In the rows, 128 means zero.
Facts:
fozis η stafim; fozis η statalin; fozis η zise; klene η statalin; klene η diba; zastus η sogerem; zastus η klazin; totruk η drunoras; totruk η skabrak; gofi η flifak; trulek η greklu
trulek η figrugis; buvu η pakluk; buvu η gegrim; klidrek η sedro; nidebuk η nuskir; nidebuk η sudrom; nidebuk η labare; petam η skibi; petam η klustebil; petam η zise; birul η klenum
brafum η grasti; braror η lakam; braror η futran; braror η travu; stazen η stimo; tritos η nikel; zitrek η pibimi; skeske η pibimi; skeske η goka; skeske η skotu; skeske η brani
toku η drosizen; fevugrel η gorur; digem η pozir; digem η tirus; digem η grasti; sebam η nikel; tratrek η stebak; brebo η brane; brebo η gegrim; zudir η benik; zudir η skama
gugrik η mifubu; tuzusken η nikel; tuzusken η diflam; skigros η mabro; skigros η stebak; puska η drunoras; drestik η stegatin; gripozol η gikler; gripozol η sidepam; kidel η gututun; kidel η diba
kidel η braplos; kikli η netu; flosus η dokes; flosus η mabro; feku η loza; feku η skidra; flabra η trizal; flabra η gikler; flabra η sidepam; flagrir η sedro; skistu η dokes
skistu η stoflu; robrem η benik; robrem η stoflu; robrem η zutre; gitris η drudrir; duler η rala; duler η zise; duler η pozir; duler η leplam; mogrufes η liti; mogrufes η gututun
vire η gututun; bopuron η skegeki; sedra η futran; rivus η ralivuk; rivus η drefus; rivus η mevin; grovo η banol; klefu η netu; klefu η skuflogur; klefu η suskir; siklun η sedro
siklun η stida; luplan η statalin; luplan η mevin; klopliron η drosizen; dugu η suskir; plutro η kubrum; plutro η klustebil; mutin Ξ pibrin; netu Ξ flifak; netu Ξ mifubu; netu Ξ duler
sida Ξ ruguk; gegrim Ξ skidra; klene Ξ ruguk; klene Ξ foplik; sogerem Ξ rustel; sogerem Ξ tirus; stida Ξ klopliron; fasta Ξ figrugis; fasta Ξ stida; flokal Ξ trizal; flokal Ξ grasto
flokal Ξ nidebuk; flokal Ξ grovo; skabrak Ξ greklu; totruk Ξ musor; gofi Ξ sida; gofi Ξ grasto; gofi Ξ nidebuk; trulek Ξ loza; trulek Ξ birul; skegeki Ξ brafum; skegeki Ξ zitrek
skegeki Ξ drestik; stafim Ξ flosus; stafim Ξ fubufol; buvu Ξ zitrek; buvu Ξ fubufol; fubufol Ξ loza; rustel Ξ zitrek; rustel Ξ dreple; klidrek Ξ lakam; klidrek Ξ klustebil; nidebuk Ξ sida
leplam Ξ loza; leplam Ξ gaplavu; leplam Ξ drestik; zutre Ξ trobrek; skidra Ξ greklu; gaplavu Ξ ruguk; pibrin Ξ duler; pibrin Ξ skidra; petam Ξ fubufol; moskovak Ξ nidebuk; moskovak Ξ zoplagro
moskovak Ξ grovo; birul Ξ ruguk; stebak Ξ sida; druklu Ξ pozir; mifubu Ξ luplan; mifubu Ξ tratrek; sudrom Ξ klustebil; sudrom Ξ drestik; dreple Ξ truklumok; dreple Ξ flifak; dreple Ξ ruguk
dreple Ξ stebak; sezin Ξ rustel; sezin Ξ zutre; braror Ξ gaplavu; stazen Ξ leplam; klenum Ξ plamur; klenum Ξ sidepam; klenum Ξ mogrufes; goka Ξ zoplagro; goka Ξ roples; tritos Ξ truklumok
truklumok Ξ greklu; truklumok Ξ grovo; skeske Ξ statalin; skeske Ξ zutre; skeske Ξ vire; mevin Ξ foplik; zoplagro Ξ ruguk; zoplagro Ξ zitrek; stoflu Ξ trulek; braguk Ξ klopliron; braguk Ξ flekle
braguk Ξ nuskir; braguk Ξ grovo; dekis Ξ ruguk; toku Ξ dugu; toku Ξ duler; toku Ξ rivus; brani Ξ tritos; brani Ξ zoplagro; brani Ξ tirus; brani Ξ labare; flagul Ξ luplan
flagul Ξ skuflogur; brane Ξ drudrir; flifak Ξ flosus; flifak Ξ grasto; fevugrel Ξ tratrek; fevugrel Ξ skabrak; digem Ξ ruguk; sebam Ξ todri; sebam Ξ tirus; sebam Ξ travu; sebam Ξ gripozol
tratrek Ξ trizal; tratrek Ξ birul; zudir Ξ stida; labare Ξ mabro; ralivuk Ξ klustebil; ralivuk Ξ netu; statalin Ξ travu; gugrik Ξ stida; gugrik Ξ brastu; figrugis Ξ grisor; figrugis Ξ rivus
klazin Ξ puska; tuzusken Ξ dekis; skigros Ξ flabra; skigros Ξ travu; skigros Ξ skabrak; liti Ξ trizal; liti Ξ foplik; liti Ξ vire; drefus Ξ trizal; drestik Ξ ruguk; loza Ξ zitrek
loza Ξ grovo; gikler Ξ greklu; pakluk Ξ nidebuk; pakluk Ξ dreple; pakluk Ξ labare; gripozol Ξ stafim; gripozol Ξ tritos; gripozol Ξ grisor; tirus Ξ trizal; tirus Ξ mabro; flekle Ξ mabro
rutak Ξ labare; flosus Ξ ruguk; giplugrin Ξ stafim; giplugrin Ξ sebam; giplugrin Ξ skidra; kezi Ξ rustel; kezi Ξ flistol; feku Ξ pozir; feku Ξ bopuron; feku Ξ robrem; feku Ξ leplam
flabra Ξ stafim; flabra Ξ greklu; flabra Ξ tirus; flabra Ξ dreple; pibimi Ξ dugu; pibimi Ξ klustebil; futran Ξ klopliron; pozir Ξ todri; skistu Ξ trizal; skistu Ξ tritos; skistu Ξ skidra
gorur Ξ fasta; gorur Ξ foplik; robrem Ξ rivus; gitris Ξ truklumok; gitris Ξ brastu; gaski Ξ stebak; gaski Ξ drestik; zise Ξ trizal; zise Ξ drudrir; mabro Ξ zitrek; mabro Ξ grovo
trobrek Ξ trizal; skuflogur Ξ klustebil; skuflogur Ξ duler; plamur Ξ stebak; plamur Ξ skabrak; skotu Ξ drestik; mogrufes Ξ flosus; vire Ξ brane; vire Ξ flifak; vire Ξ tritos; vire Ξ flabra
bopuron Ξ sidepam; diflam Ξ rutak; suskir Ξ grovo; sedra Ξ banol; sedra Ξ mifubu; sedra Ξ zitrek; brastu Ξ ruguk; brastu Ξ loza; stegatin Ξ flokal; stegatin Ξ birul; grovo Ξ ruguk
klefu Ξ loza; luplan Ξ zitrek; klopliron Ξ gaplavu; klopliron Ξ grovo; trizal Ξ ruguk; trizal Ξ grovo; grasto Ξ flosus; grasto Ξ mogrufes; sidepam Ξ travu; dugu Ξ rutak; dugu Ξ zoplagro
plutro Ξ foplik; plutro Ξ roples; mutin β a; benik β b; lakam β a; netu β a; sida β a; fozis β a; gegrim β c; klene β a; zastus β b
sogerem β c; stida β a; grasti β a; fasta β b; flokal β e; skabrak β a; grisor β c; roples β a; nuskir β b; totruk β a; musor β d
stimo β d; gofi β c; trulek β b; skegeki β a; greklu β c; stafim β c; buvu β b; skibi β c; fubufol β a; rustel β a; klidrek β c
rala β d; nidebuk β a; leplam β b; skama β e; zutre β b; skidra β d; gaplavu β a; pibrin β b; petam β b; moskovak β d; birul β a
stebak β c; kubrum β a; druklu β b; mifubu β b; sudrom β d; dreple β a; sezin β a; brafum β b; braror β a; stazen β e; klenum β a
goka β b; tritos β a; zitrek β c; truklumok β a; skeske β a; diba β a; mevin β a; zoplagro β a; banol β a; stoflu β c; braguk β a
dekis β c; toku β a; brani β d; flagul β a; brane β a; flifak β a; fevugrel β a; digem β e; sebam β e; tratrek β a; brebo β d
zudir β b; labare β b; klustebil β b; ralivuk β c; statalin β a; gugrik β e; figrugis β a; klazin β a; tuzusken β a; nikel β e; travu β b
skigros β c; liti β b; drefus β a; puska β a; drestik β c; loza β d; gikler β b; pakluk β c; gututun β b; gripozol β b; foplik β d
todri β b; kidel β b; tirus β b; flekle β b; kikli β c; rutak β c; flosus β a; giplugrin β b; kezi β b; drudrir β a; feku β d
flabra β a; pibimi β c; futran β b; flagrir β a; pozir β e; drosizen β b; skistu β a; gorur β d; robrem β e; gitris β e; gaski β d
zise β a; mabro β a; trobrek β b; drunoras β e; skuflogur β e; plamur β e; skotu β a; sedro β e; braplos β a; duler β d; mogrufes β b
vire β b; bopuron β a; diflam β a; dokes β b; suskir β a; sedra β d; brastu β a; rivus β a; stegatin β d; grovo β e; klefu β d
siklun β c; flistol β a; luplan β a; klopliron β e; trizal β a; grasto β b; sidepam β a; dugu β c; ruguk β a; plutro β b; mutin π 760
benik π 778; lakam π 692; netu π 967; sida π 760; fozis π 939; gegrim π 621; klene π 967; zastus π 939; sogerem π 967; stida π 621; grasti π 210
fasta π 621; flokal π 760; skabrak π 967; grisor π 621; roples π 621; nuskir π 692; totruk π 778; musor π 621; stimo π 692; gofi π 778; trulek π 621
skegeki π 210; greklu π 967; stafim π 621; buvu π 621; skibi π 621; fubufol π 621; rustel π 692; klidrek π 621; rala π 621; nidebuk π 692; leplam π 760
skama π 210; zutre π 621; skidra π 210; gaplavu π 621; pibrin π 621; petam π 692; moskovak π 692; birul π 760; stebak π 967; kubrum π 778; druklu π 760
mifubu π 778; sudrom π 621; dreple π 760; sezin π 939; brafum π 692; braror π 621; stazen π 621; klenum π 621; goka π 621; tritos π 210; zitrek π 760
truklumok π 210; skeske π 760; diba π 621; mevin π 778; zoplagro π 760; banol π 621; stoflu π 621; braguk π 621; dekis π 621; toku π 692; brani π 692
flagul π 621; brane π 778; flifak π 967; fevugrel π 621; digem π 621; sebam π 621; tratrek π 621; brebo π 621; zudir π 621; labare π 967; klustebil π 692
ralivuk π 692; statalin π 760; gugrik π 621; figrugis π 778; klazin π 621; tuzusken π 210; nikel π 692; travu π 210; skigros π 210; liti π 967; drefus π 621
puska π 692; drestik π 210; loza π 939; gikler π 692; pakluk π 621; gututun π 760; gripozol π 778; foplik π 760; todri π 692; kidel π 939; tirus π 692
flekle π 692; kikli π 967; rutak π 967; flosus π 692; giplugrin π 621; kezi π 621; drudrir π 692; feku π 967; flabra π 621; pibimi π 778; futran π 621
flagrir π 692; pozir π 621; drosizen π 621; skistu π 210; gorur π 692; robrem π 621; gitris π 692; gaski π 210; zise π 939; mabro π 621; trobrek π 778
drunoras π 778; skuflogur π 621; plamur π 621; skotu π 210; sedro π 967; braplos π 692; duler π 210; mogrufes π 621; vire π 621; bopuron π 760; diflam π 692
dokes π 210; suskir π 692; sedra π 621; brastu π 621; rivus π 939; stegatin π 760; grovo π 621; klefu π 210; siklun π 692; flistol π 692; luplan π 621
klopliron π 621; trizal π 778; grasto π 939; sidepam π 967; dugu π 210; ruguk π 760; plutro π 621

Known rows:
stebak: [140 158 148 128 124 116 114 128 120 149 102 125 121 127 130 112 130 145
 136 117 144 136 102  79 163 119 125 146 104 115 121 134 133 110]
brane: [128  90 135 132 124 129 125 119 123 135  93 134 118 130 127 130 126 132
 135  98 142 148 112  81 139 119 133 153 125 124 141 133 122 111]
skotu: [125 107 135 135 120 126 138 127 116 136  98 127 114 125 118 123 117 133
 137 117 142 154  91  66 142 119 121 146 132 124 130 132 125 110]
flifak: [137  98 137 135 124 124 130 124 130 126  90 131 115 130 119 113 122 136
 137 112 137 157 109 105 151 119 133 141 119 119 126 140 126 110]
birul: [131  92 112 127 161 111 120 136 109  92 102 114 130 138 139 130 132 131
 127 134 131 150 148 119  91 138  98 127 128 110  96 130 126 116]
trobrek: [133  60 118 132 113 138 154  93 134 170 127 132 121  98  92  90 133 131
 124 129 127 102 119 128 120 121 142 135 108 142 168 133 120 142]
grisor: [136 173 151 125 114 150  92 144 106 142 131 134 134 144 147 144 137 127
 127 105 138 138 123 132 169 122 140 129 122 129 110 119 131 121]
moskovak: [116 198 145 123 118  97 140 124 188 128 169 113 131 120 143 125 132 131
 136 123 128  87  98  76 171  95 148 134 143 131 143 140 137 136]
pozir: [129 151 137 125 106 127 131 132 145 141 161 141 137 127 135 123 135 126
 131 111 118 117 134 151 171 120 153 117 133 142 126 130 129 137]
buvu: [129 101 100 128 135 143 143 118 114 114 148 122 134 123 110 105 139 119
 111 174 112 104 172 205  83 151 122  99 130 133 132 125 127 154]
druklu: [132  86 121 133 110 149 155  97 129 172 139 143 126 103  95 100 128 132
 124 133 123 111 122 170 131 143 145 132 115 144 165 129 120 146]
labare: [142  75 121 131 116 132 159  98 135 170 125 121 119  96  83  82 123 136
 131 139 124 109 118 156 132 128 144 131  97 140 153 137 126 139]
stimo: [119 180 140 118 124  97 126 124 187 154 181 132 133 121 141 137 123 134
 143 118 123  94 107  79 170 104 146 134 134 136 139 123 136 133]
vire: [133 111  96 125 130 137 130 113 121 101 133 135 143 117 113 101 140 121
 112 161 113  96 188 201  71 157 128  93 122 129 125 125 127 150]
stegatin: [123 209 142 125 117  97 141 128 190 137 166 117 129 114 140 101 136 140
 137 123 121  97 112  88 184  98 141 126 134 127 143 147 138 132]
gripozol: [129  78  90 129 153 118 146  95 133 135 122 129 130 109 101  93 138 132
 122 158 123 100 168 133  58 159 108 120 116 125 150 125 125 139]
grasti: [124  98 130 132 125 128 131 122 123 139  99 140 120 120 120 137 121 134
 137 105 135 152  98  73 132 125 123 152 128 126 128 122 126 107]
drestik: [128 135 123 123 170  93 112 138 109 136 110 104 129 136 139 125 133 136
 132 142 136 134 129  52  94 136  89 135 114 109  98 123 138 107]

Rows:
No name comes twice in this set of rows, the named rows included.
[136  89 119 133 110 143 158 101 122 162 139 123 125 100  92  95 131 134
 121 138 122 111 117 161 136 134 139 128 111 149 157 137 120 145] => leplam
[119 226 123 121 144  84 128 144 177  92 180 123 143 139 154 119 142 131
 127 160 111  95 162 130 133 125 117  97 145 121 121 131 143 135] => sedra
[126 138 134 130 114 119 147 125 160 137 139 125 126 119 124 104 135 135
 131 118 129 114 116 122 161 106 143 131 132 130 144 147 129 133] => flokal
[128 174 149 132 128 130 104 136 119 123 122 138 120 142 139 154 118 124
 127 135 139 132  87  50 154 122 134 151 127 127 135 112 131 120] => ralivuk
[127 115 114 132 154 113 126 128 125  82  93 118 132 129 129 117 134 142
 129 140 133 150 135 113  92 156  82 129 137 100 104 138 130 109] => klene
[141  77 138 122 122 128 119 138 102 130 101 113 123 127 129 129 127 128
 136  97 137 151 111 119 153 101 132 137 110 128 105 138 121 111] => ruguk
[124  86 112 121 164 118 106 130 112 101 111 133 137 140 142 173 116 123
 131 127 129 143 139 101  71 151  97 133 137 115 101 113 123 118] => puska
[128 101 114 128 157 122 117 133 120  99  99 133 134 143 139 134 130 133
 128 130 131 150 154 126  85 153  99 128 135 109 106 127 127 114] => bopuron
[136 108 130 128  93 166 138 119 119 142 141 133 129 113 103 114 123 109
 121 138 121 101 137 212 132 121 165 109 116 152 145 123 124 156] => grasto
[134 144 140 132 198 157 121 118 175 210 163  93 127 157 118 112 107 119
 134  88 112 130 116  95 120  80 144 131 163 147 190 120 137 142] => nikel

Now the same nodes, written a new way:
Known rows:
skigros: [133  74 135 183 140 125 132 103 116 122 132 128  92 123 107 140 109 121
 124  80 157 113 129  85 138 145 151  72 134 201 141 142 169 110]
skotu: [109 156  96 108 142 109 126  98 107 138 113 114 153 170  94 115 108 165
 142 167  88 154  92 167 145 121 104 162 157 127 110 104  88 155]
brastu: [113 165 122 106 122 159 125 132 115  90 146 104 160 142 118 145 115 111
 133 150 116 147 131 129 132 115 121 173 101  85 132 110  95 139]
giplugrin: [133 112 130 165 113 160 133 131 120 108 145 148 151 150  96 155 121 103
 131 130 108 112 130 127 114 135 129 104 112 112 140 144 124 143]
braguk: [127 152 147 120 136 164 119 131 105  99 149 109 161 137 115 145 101 127
 116 156  95 125 119 128 134 109 117 162  88  99 134 111  79 140]
pibrin: [134 124 131 170 110 142 136 144 131 120 132 151 146 144 118 144 131 105
 132 138 106 130 144 137 101 127 125 124 120 132 143 126 145 133]
drefus: [120 157 119  92 117 155 114 121 103 119 121 112 178 159 106 141 125 139
 122 164  84 127 113 149 113 118 129 163 119  87 133 134 102 150]
tirus: [139 126  78 118 131 111 103  96 124 138  99 153 127 146 111 106 132 148
 127 136 122 125 132 168 148 117 147  91 167 130 122 152 119 160]
klustebil: [122 127  84 126 125  76 128 114 142 181  88 168 118 147 131  99 145 142
 129 149 106 153 172 175 140  97 134 113 178 144 130 121 131 144]
flistol: [116 151 108 105 176 112 122 109 133 128 108 141 136 156 113 127 111 135
 149 139 124 140 141 155 189 125 115 156 127 120 123 102 125 156]
diflam: [ 94 142 105 125 166  92 140 105 112 127  99 114 148 174  86 129 115 156
 141 154  89 156  85 185 165 122 115 156 147 144 110 107  85 148]
moskovak: [121 133 147 112 125 104 116  96 111 128 111 118  96 114 121 125 111 172
 133  75 124 120 121 100 127 169 133 121 144 214 109 128  95 125]
flokal: [125  97 144 121  87 114 151 117 108 142 121 110  83  86 165 107 129 144
 135  92 169 105  92  79 109 138 171 111 146 193 104 154 124 106]
zitrek: [126 110 113 171 115  90 160 129 119 109 101 150  92  79 147 103 135  95
 146 102 214 140 159  99 144  98 147 111 161 171 101 131 201  81]
drunoras: [125  96 168  94  70 109 145 167 168 167 133 112  83 112 160  89 171 177
 105  85 118  79 146 101 106 148 148  81 171 111 128 151 109 103]
greklu: [158  92 107  92 106 147  94 101 138 192 125 164 107  97 200 128 140 133
 100 114 154 155 141 110  88  99 205  44 165 116 166 203 193 142]
flifak: [160 143  95 109 104 131 133 108 132 152 136 115 147 151 113 154 128 146
 153 154 123 168  90 170 135 111 119 171 128  86 108 138 107 160]
netu: [129 138 108 120 126 115 127 115 108 170 139 131 172 147 132 174 128 131
 150 172  86 171  82 181 118 119 128 166 124 108 121 134  99 167]

Rows:
No name comes twice in this set of rows, the named rows included.
[110 132 154 129 144  88 118 120 106 113 120 109  95  98 130 130 107 146
 149  75 161 124 135  83 113 164 119 136 110 210 117 116 138 108] => klefu
[154 123  84 113 127 146 111 103 115 158 129 147 152 113 142 123 121 125
 117 157 121 167 110 164  98  93 149 109 152 120 133 171 138 150] => labare
[159 150 137 126 121 180 123 132 134  97 148 141 139 171 104 175 114 100
 158 124 134 118 158 112 165 149 114 170  52 100 140 100 125 141] => flabra
[180  66 118 175   8  98 172 134 143 145 163 113 110 109  73 111 141 174
 164 130 144 143  75 153 114 128 129  90 197 153  99 187 129 107] => sogerem
[149 165 126 107  95 143 130 150 132 132 137 118 159 155 123 139 141 136
 137 177  93 140 134 165 124 115 113 170 131  48 133 104  95 147] => banol
[156 128 176 125  61 109 137 170 161 101 140 104  79  69 151 126 125 120
 146  59 189 126 185  82 120 131 137 125 110 136 148 135 167  64] => grovo
[143 100 123 166 158 146 128 170 165 101 163 141 131  92 147 131 120  90
 128 153 147 126 131 111 150 139  98 119  99 129 134 116 161 121] => kidel
[134  72 181 208 102 123 153 166 138 119 166 130 121 105 150 150 111 103
 107 108 128 130 182  97 103 126 140  77 118 179 150 123 172  88] => klidrek
[126 128 175 132 130 113 135 180 144 129 164 106 109  99 142 143 153 124
 135  73 154 113 152  83  93 179  87 126  90 138 132 108 155  95] => brebo
[158 114 141 142  97 102 126 120 140 134 130 149  86  89 159 116 122 110
 118  91 179 142 204 107 143 114 136  88 141 181 156 114 176  97] => drestik
[136 152 155 119 150 166 126 126 120  91 159 110 152 130 123 147 110 111
 129 150 118 129 142 115 149 131 104 173  56 105 146  87 111 123] => braror

Now the same nodes, written a new way:
Known rows:
grovo: [139 147  95 109 159 112  86 192 102 155 127 163 124 175 192 136  77 113
  92 162 101 134 169 102 150 114 154 107 174 122 117  74]
sedra: [146 152 111 121 171 126 127 145 131 188 136 146 129 132 207 206  77 150
 161 145  90 162 163  76 130  95 125 142 163  80 164  92]
fevugrel: [131 153 102 121 174 103 120 176 101 155 128 157 135 139 177 145  73 116
 134 149 111 147 163  94 119 104 141 130 173 105 142  85]
vire: [142 131 119  90 155 129 101 184 130 165 122 175 125 159 188 174  70 119
 125 152  89 144 162 109 161 121 155 101 181 115 119  73]
kikli: [150 168  88 128 184  85 126 171  83 127 133 158 118 132 137 120  98 103
 111 146 135 139 142 104 140 111 131 113 162 120 130  64]
sebam: [129 123 105 104 165  92  79 202  87 177 134 161 127 149 139 169  36 106
 118 114 128 118 194  69 137 116 171  95 142 119 111  88]
bopuron: [147 149  99 140 181 118 113 180 114 158 121 165 122 137 198 125  85 117
 117 127 124 145 154  94  97 113 162 143 175  98 137 105]
stida: [126 135 103 140 182 100  95 148 111 147 136 150 166 174 188 125 107 123
 107 163 109 136 143  69 134  81 131 126 160 109 131 102]
brastu: [123 134 108 140 186  97 104 144  95 160 131 149 160 172 186 125 106 116
 121 168 109 146 148  80 135  90 140 121 165 106 123 100]
tirus: [139 115 133 109 155 109  82 148 122 156 121 171 150 174 188 148 105 125
 113 159  95 145 150  87 187 108 154  81 168 108 107 111]
pibrin: [133 105 135 108 153 118  89 150 120 155 129 171 155 166 191 160  84 116
 118 174 101 136 156  82 170  90 145  79 174 104 101 104]
roples: [130 136  99 141 180  98 103 144  93 160 126 149 160 171 192 124 107 111
 113 170 110 138 145  77 140  79 132 119 167 101 120 104]
leplam: [140 102 145 128 172 141  79 148 124 153 129 175 142 180 201 131  92 131
 110 149 102 149 149  87 147 104 169 108 173 102  94 120]
moskovak: [135 137 131 133 181 105 114 111 125 183 137 150 156 155 207 181 113 152
 156 143  96 171 140  65 162  88 130 123 152  76 150 120]
ralivuk: [132 135 117 146 187  82 121 153  67 126 125 154 153 144 146  86 105 115
 115 164 133 147 140  85 137  90 134 108 171  94 104 102]
drefus: [123 128 109 138 182  93 110 144  99 158 128 153 164 166 184 129 103 109
 130 167 115 145 144  80 133  90 139 117 171 107 123 108]
brani: [135 134 130 135 178 102 115 111 128 181 134 153 160 145 202 184 112 141
 159 144  94 167 140  64 155  93 132 120 152  75 155 123]
skuflogur: [128 115 126 126 160 108  91 155  98 138 126 161 149 167 178 121  79 103
 105 183 111 137 167  85 146  87 151  79 180 101  88 100]

Rows:
No name comes twice in this set of rows, the named rows included.
[135 160  95 119 167 104 100 176 158 101 157 142 139 128 171 129  76 142
  90 124 127 136 146  81 119  90 123 134 146 106 181  90] => flagrir
[134 130 100 144 199  90 116 150  81 137 128 153 152 159 155 106 107  88
 111 168 135 128 135  91 125  77 125 121 170 116 108  92] => skibi
[171 166 104 129 160 134 122 145 145 188 112 158 128 134 233 193  97 152
 142 140 112 150 161  68 114 109 126 143 162  69 141 111] => duler
[161 151  82 147 190 108 112 203  77 147 116 166 123 148 184  83 101 127
  96 139 135 136 149  95 107 111 145 159 174 100 111  98] => zitrek
[149 142 118 137 167 117 111 116 145 188 111 162 166 155 229 179 118 143
 143 141 114 151 146  52 118 101 129 130 159  83 135 138] => skidra
[119 132 115 109 149  96  69 154 162  72 164 152 167 162 161 112  87 137
  64 151 122 131 141  73 152  87 134  80 148 119 150  97] => sedro
[130 139 111 139 180 103 106 138 105 156 111 159 163 170 195 122 112 121
 119 148 131 142 143  73 106 107 146 126 169 107 117 118] => truklumok
[154 122 132 118 150 118  81 146 113 149 123 169 138 168 199 138 101 127
  96 172 102 141 155  79 184  93 145  75 169  91  95 112] => klustebil
[138 129 127 138 178 117 119 115 130 181 134 146 160 149 213 184  98 140
 158 164  93 160 151  58 146  70 118 124 156  70 141 117] => sudrom
[148 152  95 141 184 122 108 183 104 161 124 164 122 147 201 127  87 127
 115 132 115 144 155  94 104 114 160 146 170 101 136 104] => birul

